Here is a tiny trained network, its code and every weight. The questions are about switching its units off for an input and a target symbol, where a switched-off unit gives its printed mean instead of its output.

import numpy as np


def w(rows, s, z=0):
    codes = np.array(rows[::2]) - 128.0
    scale = np.full(codes.shape[1], s)
    scale[-1] = z or s
    return codes * scale


def norm(h):
    return h / np.sqrt((h * h).mean(-1, keepdims=True) + 1e-5)


def f(y):
    return y / 2 * (1 + np.tanh(0.7978845608 * (y + 0.044715 * y**3)))


def softmax(a):
    e = np.exp(a - a.max(-1, keepdims=True))
    return e / e.sum(-1, keepdims=True)


def log_softmax(a):
    a = a - a.max(-1, keepdims=True)
    return a - np.log(np.exp(a).sum(-1, keepdims=True))


def net(x, mask):
    ids = ['ΓΘΛΞΨΩαβεζημπτφ'.index(c) for c in x.split()]
    T = len(ids)
    res = E[ids] + P[:T]
    r = norm(res)
    for j in range(3):
        rows = slice(2 * j, 2 * j + 2)
        q, k, v = (r @ M[0][rows].T for M in (Q, K, V))
        z = softmax(np.where(np.tri(T) > 0, q @ k.T / 2**0.5, -1e9)) @ v
        o = O[0][rows]
        res = res + np.where(mask[j], z, o[:, -1]) @ o[:, :-1]
    y = f(norm(res) @ A[0][:, :-1].T + A[0][:, -1])
    res = res + np.where(mask[3:19], y, B[0][:, -1]) @ B[0][:, :-1]
    return log_softmax(norm(res)[-1] @ U[:, :-1].T + U[:, -1])


Q, K, V, O, A, B = {}, {}, {}, {}, {}, {}
E = w([
[87,109,100,172,88,121,128,66,177,126,111,158],'Γ',
[146,147,101,107,71,104,139,43,183,104,69,180],'Θ',
[156,138,132,143,148,163,74,133,162,145,70,225],'Λ',
[138,97,124,155,134,175,81,147,146,148,139,192],'Ξ',
[150,151,147,49,149,191,63,107,153,173,181,180],'Ψ',
[125,101,72,146,156,128,61,97,239,122,76,135],'Ω',
[143,100,167,172,118,165,57,156,118,123,127,130],'α',
[143,132,101,215,105,138,140,127,80,66,64,94],'β',
[180,87,118,114,104,125,108,56,116,151,161,77],'ε',
[181,117,139,170,92,192,146,65,195,138,167,153],'ζ',
[83,145,125,91,109,166,68,183,149,105,206,137],'η',
[66,159,142,170,150,109,100,157,167,219,155,141],'μ',
[106,92,140,91,100,175,173,148,117,190,59,63],'π',
[47,100,184,146,188,109,111,80,83,90,164,150],'τ',
[155,116,128,152,85,3,159,150,122,105,94,162],'φ',
],0.02)
P = w([
[48,76,157,148,210,145,113,199,248,75,101,55],'0',
[111,68,123,129,75,133,46,105,171,111,110,85],'1',
[136,155,137,128,189,128,129,172,182,89,120,89],'2',
[126,90,127,134,77,133,62,118,132,131,116,122],'3',
[142,180,138,129,178,127,135,174,138,104,129,94],'4',
[124,108,129,128,69,129,77,118,99,149,126,142],'5',
[133,194,138,128,175,124,141,181,97,121,129,100],'6',
[121,123,128,128,63,127,93,126,62,166,130,159],'7',
[125,210,124,125,167,123,160,174,59,143,129,105],'8',
[114,130,128,115,25,121,99,123,23,183,139,167],'9',
],0.015)
Q[0] = w([
[174,224,102,150,245,83,177,149,144,71,142,86],'H1',
[92,132,180,103,247,89,237,170,188,166,97,83],'H1',
[212,155,111,171,96,185,97,167,101,108,118,146],'H2',
[126,52,125,147,37,132,37,54,48,162,80,170],'H2',
[71,157,170,53,254,108,172,112,193,122,176,89],'H3',
[89,241,126,96,148,97,111,209,114,125,114,123],'H3',
],0.01)
K[0] = w([
[190,122,128,108,152,175,75,119,247,119,148,115],'H1',
[153,83,140,174,126,151,138,113,235,52,141,88],'H1',
[139,125,147,127,118,139,137,181,71,201,156,155],'H2',
[80,176,109,107,59,92,162,177,47,154,140,146],'H2',
[122,115,75,113,160,148,69,145,189,62,103,105],'H3',
[108,166,103,100,91,120,95,157,105,108,126,155],'H3',
],0.012)
V[0] = w([
[130,103,96,120,154,219,151,89,71,52,93,119],'H1',
[82,129,177,129,201,65,69,47,99,37,187,184],'H1',
[221,89,190,164,113,1,139,128,96,166,73,141],'H2',
[165,123,71,117,84,83,109,176,125,78,186,186],'H2',
[183,78,125,66,172,96,105,87,137,224,142,78],'H3',
[137,98,177,141,140,202,159,18,170,138,174,130],'H3',
],0.0073)
O[0] = w([
[147,60,175,84,156,174,172,103,41,161,94,185,187],'H1',
[56,101,181,56,157,10,61,236,53,123,72,165,109],'H1',
[144,110,254,105,120,110,34,116,199,92,176,77,74],'H2',
[136,22,69,124,134,110,97,141,136,187,142,91,108],'H2',
[114,65,150,155,121,142,140,160,114,194,76,61,4],'H3',
[160,209,126,69,109,112,79,24,29,195,157,105,67],'H3',
],0.0094,0.0039)
A[0] = w([
[98,105,157,180,113,118,154,105,134,111,53,151,212],'N1',
[80,87,170,91,212,18,208,157,132,132,132,146,158],'N2',
[59,114,95,182,189,151,128,191,137,106,200,79,105],'N3',
[140,17,202,93,101,180,109,30,137,147,152,192,87],'N4',
[220,105,103,107,67,74,123,158,117,125,127,18,178],'N5',
[146,65,34,153,182,131,142,139,87,134,138,151,36],'N6',
[165,218,93,90,194,143,117,87,112,110,105,62,123],'N7',
[80,53,147,90,134,92,78,153,113,88,98,174,86],'N8',
[131,86,122,200,100,134,48,98,57,129,147,158,127],'N9',
[114,251,81,204,145,154,96,139,158,134,205,117,70],'N10',
[90,154,130,153,173,142,118,99,23,77,156,142,71],'N11',
[186,31,116,152,49,112,128,128,100,96,89,132,140],'N12',
[135,177,114,229,122,108,44,164,132,100,183,115,158],'N13',
[173,92,75,132,2,101,25,121,130,162,168,91,204],'N14',
[101,50,131,71,45,56,93,105,145,117,154,165,3],'N15',
[149,185,173,171,191,152,184,167,172,117,169,100,56],'N16',
],0.0094,0.0039)
B[0] = w([
[93,119,178,86,120,104,135,140,85,188,163,133,223],'N1',
[214,163,169,165,94,162,124,84,166,177,152,31,155],'N2',
[228,145,107,93,82,45,88,89,65,111,175,105,207],'N3',
[167,231,40,172,85,108,26,218,89,47,156,76,220],'N4',
[82,95,158,180,154,125,132,158,127,179,178,164,161],'N5',
[169,95,147,113,150,91,197,57,123,140,173,172,165],'N6',
[150,39,197,75,132,135,130,145,177,88,170,135,166],'N7',
[186,134,90,175,51,192,118,93,149,120,92,135,177],'N8',
[131,168,58,49,104,69,172,151,119,150,61,106,238],'N9',
[53,122,82,182,102,145,101,110,86,110,102,55,217],'N10',
[136,165,136,68,160,152,127,86,33,143,144,104,185],'N11',
[129,125,69,142,136,106,60,149,175,162,204,145,225],'N12',
[78,121,156,92,112,164,163,105,58,137,100,205,254],'N13',
[108,127,239,155,229,141,206,66,197,126,116,144,239],'N14',
[165,54,84,131,168,194,118,221,114,118,71,166,158],'N15',
[190,89,128,131,147,75,169,184,123,254,63,100,182],'N16',
],0.0089,0.0082)
U = w([
[148,56,78,93,109,111,154,71,122,189,163,167,147],'Γ',
[104,39,182,148,123,147,90,142,145,104,213,125,252],'Θ',
[125,122,62,131,194,95,123,135,171,107,51,72,106],'Λ',
[126,125,112,67,126,158,193,175,177,148,77,56,178],'Ξ',
[87,146,100,59,194,175,123,176,153,142,170,107,148],'Ψ',
[173,216,175,94,168,114,95,51,123,132,134,99,97],'Ω',
[155,155,139,162,184,135,197,163,92,28,96,105,136],'α',
[118,180,128,168,196,175,122,172,151,132,76,194,77],'β',
[1,154,149,147,94,135,132,93,129,130,139,147,116],'ε',
[107,146,91,201,208,98,82,175,129,223,133,39,30],'ζ',
[123,160,151,67,57,103,171,112,181,79,102,128,151],'η',
[135,102,107,183,59,247,130,99,130,124,140,87,106],'μ',
[144,186,45,118,120,127,108,228,141,59,168,96,157],'π',
[139,57,148,70,21,140,82,125,87,171,62,123,94],'τ',
[169,151,146,154,77,58,178,156,174,126,124,101,107],'φ',
],0.0082,0.0038)

Each question gives the input, a string of symbols that net reads in full, and the target symbol t.
The units are the heads (2 rows each of Q, K, V and O) and the neurons (one row each of A and B). Each row of codes is followed by its name. A weight is (code - 128) times the scale printed after its matrix; where a second scale follows, it is the last column's (O, A, B and U).
mask holds one flag per unit, heads first, then neurons. A switched-off unit (its flag False) gives its mean, the last column of its rows in O or B, instead of its output. The means were averaged over made-up inputs and are rounded, as every weight is.
A unit's drop is (log p(t) with every unit on - log p(t) with that unit switched off) / (log p(t) with every unit on - log p(t) with every unit switched off).
The circuit of an input: a set's keep is (log p(t) with only the set's units on - log p(t) with every unit switched off) / (log p(t) with every unit on - log p(t) with every unit switched off). Starting from the 12 units with the biggest drops (on a tie, the unit counted first), units are removed one at a time, each time the one whose removal leaves the highest keep (on an exact tie, the one counted first), for as long as the keep stays at least 0.8.
circuit, biggest first: the units of the circuit, biggest drop first
most important unit: the unit with the biggest drop
top k neurons: the k neurons with the biggest drops, biggest first
heads that matter: for each layer, one digit per head in row order, 1 if its drop is at least 0.15 and else 0, layers parted by /
input β τ Γ π β φ Λ π β Γ, target μ: circuit, biggest first => H1
input β β ζ β, target Ω: heads that matter => 001
input α τ β α η α, target Γ: circuit, biggest first => H2, N6
input φ φ β τ β β μ β ζ, target μ: circuit, biggest first => N10, N9
input β β Λ β Ξ β Γ, target ε: top 2 neurons => N4, N9
input μ φ ζ α β ε β α, target ζ: top 2 neurons => N14, N4
input ζ τ β η, target τ: circuit, biggest first => H1, N8
input β β η Θ Γ η α β ζ Γ, target Ω: circuit, biggest first => H3, N14
input β β β ε α α, target ζ: circuit, biggest first => H3, N4, N14, N12
input α Γ η μ, target ε: circuit, biggest first => N13, H1
input α α φ η, target Θ: circuit, biggest first => N14, H3
input ζ η Ξ Λ, target Γ: circuit, biggest first => H2, N6
input ε β α, target τ: circuit, biggest first => N14, N4
input Ξ ζ β β η π ε, target Θ: most important unit => N7
input β β α Λ β Ω Ξ α Ξ Γ, target β: circuit, biggest first => N14, N15, H2, N4
input α η τ Ξ Γ α, target β: heads that matter => 000
input α τ β β, target τ: heads that matter => 110
input α β Ξ Γ, target π: heads that matter => 100
input ζ τ β β π α, target μ: heads that matter => 100
input β η β φ τ β, target Θ: heads that matter => 010
input β π Ξ β, target μ: heads that matter => 110
input β Ψ α β α Ξ α α, target β: heads that matter => 110
